[-17.7 -20.9  -1.1  16.4  26.5  -7.4  11.1  31.9  -3.7   7.5  22.1  -7.3
  -2.6  -5.9   9.2   3.4   0.6   2.3  13.3   0.5  20.7 -14.6 -33.0   1.9
 -12.1  -9.3 -14.3  -9.5 -29.8  -8.2  23.6  21.4  -4.7  36.8  38.1 -26.4
  10.1 -12.9  -2.8  -1.9 -15.8   1.7 -41.3]
X.qh
[ -3.5   9.3  18.2  37.6  11.2  29.1  -9.5  14.5   2.8   5.3  -3.5 -11.9
   1.2   5.7 -17.4  19.3  -8.9 -14.5  -5.7  -0.1  67.9 -12.2  40.3  -0.1
   2.3  15.5  -9.3  -7.7  18.1  -0.1  10.1  24.0  46.2  -7.8  17.0   6.5
   0.2 -38.4   0.1 -15.9 -36.0  35.1 -26.2]
X.gg
[ -1.1 -14.5  -9.5  14.7  29.1  12.1   8.0  85.0  -9.4   2.6  -6.1 -27.8
  12.6  -4.4   0.7 -33.6  14.0  14.5  28.1   6.9   6.4  -0.7 -48.8   5.9
 -10.9  -0.2 -10.8 -10.3   5.1  85.0  14.3  20.9 -15.5  -1.5  23.1 -26.4
  -2.4  -2.1   6.8  32.2 -11.5   5.4 -25.3]
X.qh
[-10.9 -14.8  -2.6  10.5  27.0   5.0   8.9  58.3  -3.2   3.4  31.1  -5.8
 -12.9  11.9  12.5 -17.7   5.7   8.1  15.1 -11.2   5.2 -17.4 -17.3  -1.3
 -13.1 -19.9  -1.4   7.8 -22.6   0.3  27.0   6.3  -8.5   8.8   5.4 -25.7
   7.3   4.7  -4.1  27.8 -44.6   6.9 -16.8]
X.qh
[ -5.7  -4.3   5.7   9.3  34.9   2.8   6.4  65.3 -10.8  18.9  -5.2 -20.6
  -3.8  19.2   2.7  -9.6  -1.6   4.3   9.9  11.0  13.9  -8.4 -45.3  -1.5
   1.6  -7.9  -5.1   6.7 -40.4   7.2  21.3  17.4 -16.8  -0.8  21.7 -26.8
   0.6 -23.6  -2.1  18.4   0.4  10.0  11.9]
X.gg
[-17.3 -11.8  -5.8   1.1  14.9 -11.0 -14.3  41.4  19.9  13.8  16.0  -0.1
   7.0  -4.8  16.0  16.3   1.7  14.4  10.3  10.0  10.2 -15.1 -30.5  -3.6
  -7.8  -4.7 -14.1  -3.4  -9.3   5.2  27.6  16.3   7.6   4.5  47.5 -20.7
  18.8  -0.8  -2.8  16.9   0.5   6.5 -26.0]
X.qh
[ 16.0  43.3  24.8   3.2  22.0   8.9 -11.3  19.6  -1.0  36.9  35.6  -9.5
  -6.5   2.9   6.0  26.8 -18.8  -5.3 -20.2  20.6  24.2  18.1  30.5   5.5
   7.9   2.5   4.2  15.5 -43.5  -3.9  15.9 -23.4  -5.2 -11.4  -6.0 -26.0
  -1.8  -6.0 -26.9  -0.1  10.2 -29.5   1.6]
Y.rg
[ 15.4  26.1   1.5 -32.6  27.1   7.5 -14.2   3.1  12.0  25.2  17.6 -24.8
 -11.8   8.2  -2.7 -17.3  -6.4  -9.8   2.1   5.8  24.5   5.6 -24.1  -6.6
   7.0   9.3  -3.1  12.1 -43.9  -2.9  10.2 -36.4 -12.8 -16.7   0.6 -29.5
   2.7  -9.2  -2.5  14.1  12.0 -30.8  17.6]
Y.rg
[-12.8 -16.0 -13.1  -4.0  10.9   7.8  20.4  54.1  -8.7  15.2  26.0 -16.8
   5.5 -11.1  -7.3   1.8  -0.8  -0.5   3.3  -0.7  22.4 -18.4 -26.8   8.5
  -2.2  -6.1 -19.3  -4.0 -11.9  -3.7   9.4  17.4  13.1   2.4  15.9 -21.6
   9.0 -20.8  -6.8  19.0 -25.1   3.1 -10.9]
X.qh
[ -4.2   1.8  -1.1 -12.6   9.5  10.7  12.4  65.8 -21.4   8.4  17.2 -20.7
  -3.6  10.3  -5.0 -24.7  -4.9   2.9  15.1   7.0  13.0  -7.1 -23.8  -3.7
  -4.4  -9.7  -9.5   4.0 -29.5 -12.8  24.5  -6.3  -6.7  -1.0  34.1 -13.1
   2.0 -19.2  -4.5  17.4 -20.8  -5.2  -1.9]
X.gg
[ -7.5  -4.5  25.3  -9.8  35.9  -5.6   2.9  85.0 -10.5  12.9  28.5 -22.5
  11.4  -1.5   5.2 -26.3  -4.7   6.4  27.2   2.3  -5.1 -14.2 -34.6 -13.1
  -5.5  -6.0  -6.9  -8.5 -47.3   0.7  15.1  -4.8  -6.0   7.3  -7.1 -27.9
   5.2 -28.6  -6.6  34.5  -9.9 -20.3   4.8]
X.gg
